Below is a small trained network, with its code and all its weights. Each question gives an input and a target symbol and asks what happens when units are switched off, that is, made to give their printed mean instead of their output.

import numpy as np


def w(rows, s, z=0):
    codes = np.array(rows[::2]) - 128.0
    scale = np.full(codes.shape[1], s)
    scale[-1] = z or s
    return codes * scale


def f(y):
    return y / 2 * (1 + np.tanh(0.7978845608 * (y + 0.044715 * y**3)))


def softmax(a):
    e = np.exp(a - a.max(-1, keepdims=True))
    return e / e.sum(-1, keepdims=True)


def log_softmax(a):
    a = a - a.max(-1, keepdims=True)
    return a - np.log(np.exp(a).sum(-1, keepdims=True))


def net(x, mask):
    ids = ['αβγδζθλφψω'.index(c) for c in x.split()]
    T = len(ids)
    res = E[ids] + P[:T]
    u = 0
    for l in range(2):
        r = res
        for j in range(2):
            rows = slice(2 * j, 2 * j + 2)
            q, k, v = (r @ M[l][rows].T for M in (Q, K, V))
            z = softmax(np.where(np.tri(T) > 0, q @ k.T / 2**0.5, -1e9)) @ v
            o = O[l][rows]
            res = res + np.where(mask[u + j], z, o[:, -1]) @ o[:, :-1]
        u += 2
        y = f(res @ A[l][:, :-1].T + A[l][:, -1])
        res = res + np.where(mask[u : u + 4], y, B[l][:, -1]) @ B[l][:, :-1]
        u += 4
    return log_softmax(res[-1] @ U[:, :-1].T + U[:, -1])


Q, K, V, O, A, B = {}, {}, {}, {}, {}, {}
E = w([
[92,174,130,135,85,176],'α',
[60,202,51,62,168,103],'β',
[128,103,114,205,195,121],'γ',
[248,150,144,116,121,108],'δ',
[155,148,150,152,64,228],'ζ',
[177,196,119,106,174,148],'θ',
[90,110,130,193,216,150],'λ',
[54,143,217,82,150,4],'φ',
[123,41,200,108,195,116],'ψ',
[75,161,112,192,180,54],'ω',
],0.02)
P = w([
[110,166,199,254,86,120],'0',
[118,149,150,196,130,123],'1',
[127,144,107,165,161,125],'2',
[134,135,78,138,183,124],'3',
[138,128,53,115,200,119],'4',
[146,121,35,94,218,121],'5',
[144,122,20,72,232,119],'6',
[132,120,10,62,251,124],'7',
],0.0064)
Q[0] = w([
[171,176,151,172,209,85],'0.h1',
[76,141,113,185,154,136],'0.h1',
[124,47,188,10,30,144],'0.h2',
[162,162,153,45,37,226],'0.h2',
],0.013)
K[0] = w([
[148,164,156,123,199,115],'0.h1',
[95,161,127,91,158,152],'0.h1',
[75,100,124,249,93,131],'0.h2',
[98,159,126,210,46,174],'0.h2',
],0.017)
V[0] = w([
[142,34,102,169,219,22],'0.h1',
[108,174,149,96,220,154],'0.h1',
[150,3,111,144,108,83],'0.h2',
[14,52,214,73,218,142],'0.h2',
],0.0067)
O[0] = w([
[99,147,193,194,86,139,195],'0.h1',
[128,129,62,115,17,132,253],'0.h1',
[64,173,74,208,246,59,35],'0.h2',
[191,107,255,87,178,189,212],'0.h2',
],0.0085,0.0055)
A[0] = w([
[109,129,138,116,127,7,234],'0.n1',
[73,80,93,153,160,90,103],'0.n2',
[166,130,183,125,75,151,2],'0.n3',
[98,58,156,143,125,105,72],'0.n4',
],0.013,0.0053)
B[0] = w([
[140,57,137,54,90,218,254],'0.n1',
[219,247,255,179,123,49,163],'0.n2',
[56,219,57,164,82,78,152],'0.n3',
[179,84,12,39,226,59,176],'0.n4',
],0.0091,0.0069)
Q[1] = w([
[101,255,71,170,104,103],'1.h1',
[158,55,61,126,71,167],'1.h1',
[159,134,122,145,186,33],'1.h2',
[127,158,44,116,62,115],'1.h2',
],0.012)
K[1] = w([
[194,151,149,199,78,137],'1.h1',
[180,162,83,83,123,247],'1.h1',
[159,88,125,157,181,92],'1.h2',
[95,176,72,165,125,133],'1.h2',
],0.012)
V[1] = w([
[83,78,146,196,85,111],'1.h1',
[21,186,70,27,143,35],'1.h1',
[12,169,210,70,91,171],'1.h2',
[100,224,103,221,148,254],'1.h2',
],0.0072)
O[1] = w([
[166,93,151,147,218,142,16],'1.h1',
[175,178,117,43,188,134,174],'1.h1',
[191,21,255,176,37,159,200],'1.h2',
[119,76,32,155,123,100,2],'1.h2',
],0.0078,0.0062)
A[1] = w([
[115,178,170,205,92,31,37],'1.n1',
[100,10,135,183,98,113,213],'1.n2',
[120,159,135,235,63,116,254],'1.n3',
[167,45,71,183,217,113,13],'1.n4',
],0.013,0.0032)
B[1] = w([
[215,63,82,104,232,145,188],'1.n1',
[66,67,88,7,149,143,193],'1.n2',
[119,180,177,228,63,67,254],'1.n3',
[100,129,118,229,116,216,151],'1.n4',
],0.015,0.0089)
U = w([
[103,186,146,171,118,80,226],'α',
[255,88,14,77,158,240,253],'β',
[162,134,120,134,176,135,52],'γ',
[117,182,132,123,237,120,214],'δ',
[120,123,125,144,170,175,46],'ζ',
[161,130,117,134,175,139,49],'θ',
[205,126,117,133,178,107,43],'λ',
[184,115,106,157,173,180,65],'φ',
[147,83,117,118,187,78,98],'ψ',
[178,125,179,148,151,170,43],'ω',
],0.0083,0.0065)

Each question gives the input, a string of symbols that net reads in full, and the target symbol t.
The units are the heads (2 rows each of Q, K, V and O) and the neurons (one row each of A and B). Each row of codes is followed by its name. A weight is (code - 128) times the scale printed after its matrix; where a second scale follows, it is the last column's (O, A, B and U).
mask holds one flag per unit, layer by layer, with each layer's heads first. A switched-off unit (its flag False) gives its mean, the last column of its rows in O or B, instead of its output. The means were averaged over made-up inputs and are rounded, as every weight is.
A unit's drop is (log p(t) with every unit on - log p(t) with that unit switched off) / (log p(t) with every unit on - log p(t) with every unit switched off).
The circuit of an input: a set's keep is (log p(t) with only the set's units on - log p(t) with every unit switched off) / (log p(t) with every unit on - log p(t) with every unit switched off). Starting from all 12 units, units are removed one at a time, each time the one whose removal leaves the highest keep (on an exact tie, the one counted first), for as long as the keep stays at least 0.8.
circuit, biggest first: the units of the circuit, biggest drop first
unit that matters most: the unit with the biggest drop
k most important neurons: the k neurons with the biggest drops, biggest first
top k neurons in layer l: the k neurons of layer l with the biggest drops, biggest first
heads that matter: for each layer, one digit per head in row order, 1 if its drop is at least 0.15 and else 0, layers parted by /
input φ θ ψ ω ω ω, target δ: heads that matter => 01 / 01
input θ γ β ω φ φ ω, target ω: circuit, biggest first => 1.h2, 0.h2
input γ ζ ω β ω β ω δ, target α: heads that matter => 10 / 00
input ω φ γ ω γ, target ω: 2 most important neurons => 0.n1, 0.n4
input δ ω ω ω γ ζ γ γ, target λ: top 2 neurons in layer 0 => 0.n2, 0.n1
input α θ ω γ, target α: heads that matter => 11 / 00
input ζ ω ψ, target δ: heads that matter => 00 / 01
input φ δ ω φ ω ζ ψ γ, target δ: heads that matter => 01 / 01
input ω γ θ λ, target α: 3 most important neurons => 1.n3, 0.n1, 0.n4
input γ ω θ ψ ω ω φ, target ω: circuit, biggest first => 0.n1, 1.h2
input ζ θ γ, target α: unit that matters most => 0.h1
input ω θ θ β ω φ δ λ, target λ: heads that matter => 01 / 00
input ζ ζ θ ψ φ λ, target ω: top 2 neurons in layer 0 => 0.n1, 0.n4
input θ ω ζ β ω λ, target β: circuit, biggest first => 1.n3
input δ δ ω ω ω ω, target λ: circuit, biggest first => 1.n1, 0.n2, 1.n3, 0.h2
input γ α ω, target ψ: heads that matter => 00 / 10
input φ ζ ζ δ, target α: circuit, biggest first => 1.h1, 1.n3
input α ψ ζ γ, target δ: circuit, biggest first => 0.n4, 1.h2, 0.h2
input δ γ ψ ζ ω, target δ: circuit, biggest first => 0.h2, 0.n4, 1.h2
input γ β θ, target α: 2 most important neurons => 0.n4, 1.n1
input ω δ α α ω, target λ: circuit, biggest first => 1.n1, 1.n3, 0.n2, 0.h2
input ω δ α θ, target α: heads that matter => 01 / 10
input ζ γ γ, target φ: 2 most important neurons => 1.n1, 1.n3
input ψ β γ φ α ω, target ω: circuit, biggest first => 0.n1, 1.h2, 0.h2
input ζ ω ω α, target α: 3 most important neurons => 0.n1, 0.n4, 1.n3
input ζ ω λ ω α, target α: heads that matter => 11 / 00
input φ φ δ ω δ ω φ, target ω: heads that matter => 01 / 01
